m =
[[138 129 127 135 118 129 116 140 125]
 [114 131 125 126 137 127 132 115 123]
 [140 121 127 129 117 135 111 138 125]
 [142 122 127 132 120 136 115 143 130]
 [129 131 127 133 119 131 116 139 126]
 [136 120 126 132 114 134 118 139 123]
 [140 120 130 133 119 134 119 144 125]
 [144 124 128 127 119 130 119 140 122]
 [136 124 127 130 118 136 116 138 127]
 [123 139 131 123 134 118 134 121 123]
 [141 120 100 107 131 123 126 127 103]
 [122 137 124 124 140 123 134 120 126]
 [132 121 111 124 127 126 134 129 129]]
m[0, 0] => 138
m[2, 8] => 125
m[7, 7] => 140
m[:, 0] => [138, 114, 140, 142, 129, 136, 140, 144, 136, 123, 141, 122, 132]
m[3, 7] => 143
m[6, 5] => 134
m[9, 7] => 121
m[:, 7] => [140, 115, 138, 143, 139, 139, 144, 140, 138, 121, 127, 120, 129]
m[6, 2] => 130
m[11, 5] => 123
m[2, 7] => 138
m[5, 2] => 126
m[7, 3] => 127
m[8, 1] => 124
m[4] => [129, 131, 127, 133, 119, 131, 116, 139, 126]
m[2, 1] => 121
m[2] => [140, 121, 127, 129, 117, 135, 111, 138, 125]
m[8, 8] => 127
m[1, 6] => 132
m[4, 6] => 116
m[11, 6] => 134
m[3, 5] => 136
m[5, 7] => 139
m[7, 5] => 130
m[11, 3] => 124
m[3, 3] => 132
m[6, 1] => 120
m[2, 0] => 140
m[0, 5] => 129
m[:, 2] => [127, 125, 127, 127, 127, 126, 130, 128, 127, 131, 100, 124, 111]
m[0, 4] => 118
m[9, 0] => 123
m[6] => [140, 120, 130, 133, 119, 134, 119, 144, 125]

grid =
[[113 147 119 149 115 118 115 153 116 120 117 117]
 [115 139 119 147 118 115 114 157 116 122 119 121]]
grid[0, 0] = 113
grid[1] = [115, 139, 119, 147, 118, 115, 114, 157, 116, 122, 119, 121]
grid[0, 2] = 119
grid[1, 4] = 118
grid[:, 4] = [115, 118]
grid[1, 8] = 116
grid[1, 6] = 114
grid[1, 11] = 121

W = [145 109 134 150 143 105 106 150]
W[-8] => 145
W[7] => 150
W[3] => 150

arr =
[[121 129 137 132 122 113 115 119 130 119 135 117 124]
 [120 131 129 128 136 136 127 126 130 111 142 130 126]
 [128 128 134 125 114 129 136 137 125 127 132 133 125]
 [134 133 152 116 152 121 132 122 132 123 129 127 118]
 [118 134 118 124 124 114 131 122 128 147 127 127 122]
 [119 112 133 125 116 128 132 135 124 130 126 105 122]
 [137 132 138 121 129 135 124 109 131 137 135 136 125]
 [141 136 132 125 135 108 130 124 125 116 121 128 123]
 [122 117 142 136 132 123 145 138 114 139 119 115 120]
 [116 131 127 138 127 116 129 141 119 114 135 130 121]
 [127 127 127 115 143 130 127 125 125 129 128 112 121]
 [132 136 124 128 133 142 116 108 137 126 140 119 119]
 [124 134 128 148 132 120 125 142 136 127 139 132 131]
 [140 136 121 149 128 140 117 136 108 132 117 121 133]
 [129 121 132 138 116 142 119 114 138 128 127 132 128]
 [128 141 121 132 117 127 134 114 122 132 130 140 122]]
arr[0, 0] -> 121
arr[3, 12] -> 118
arr[13, 7] -> 136
arr[14] -> [129, 121, 132, 138, 116, 142, 119, 114, 138, 128, 127, 132, 128]
arr[13] -> [140, 136, 121, 149, 128, 140, 117, 136, 108, 132, 117, 121, 133]
arr[11, 10] -> 140
arr[3, 0] -> 134
arr[3, 9] -> 123
arr[14, 11] -> 132
arr[6, 1] -> 132
arr[:, 10] -> [135, 142, 132, 129, 127, 126, 135, 121, 119, 135, 128, 140, 139, 117, 127, 130]
arr[6, 3] -> 121
arr[13, 5] -> 140
arr[1, 10] -> 142
arr[:, 8] -> [130, 130, 125, 132, 128, 124, 131, 125, 114, 119, 125, 137, 136, 108, 138, 122]
arr[5, 9] -> 130
arr[:, 9] -> [119, 111, 127, 123, 147, 130, 137, 116, 139, 114, 129, 126, 127, 132, 128, 132]
arr[0, 9] -> 119
arr[8, 6] -> 145
arr[14, 5] -> 142
arr[0, 11] -> 117
arr[10, 3] -> 115
arr[2] -> [128, 128, 134, 125, 114, 129, 136, 137, 125, 127, 132, 133, 125]
arr[3, 4] -> 152
arr[2, 7] -> 137
arr[11, 3] -> 128
arr[13, 9] -> 132
arr[8, 11] -> 115
arr[15, 6] -> 134
arr[1, 6] -> 127
arr[14, 1] -> 121
arr[6] -> [137, 132, 138, 121, 129, 135, 124, 109, 131, 137, 135, 136, 125]
arr[12, 11] -> 132
arr[7, 7] -> 124
arr[15, 8] -> 122
arr[4, 6] -> 131
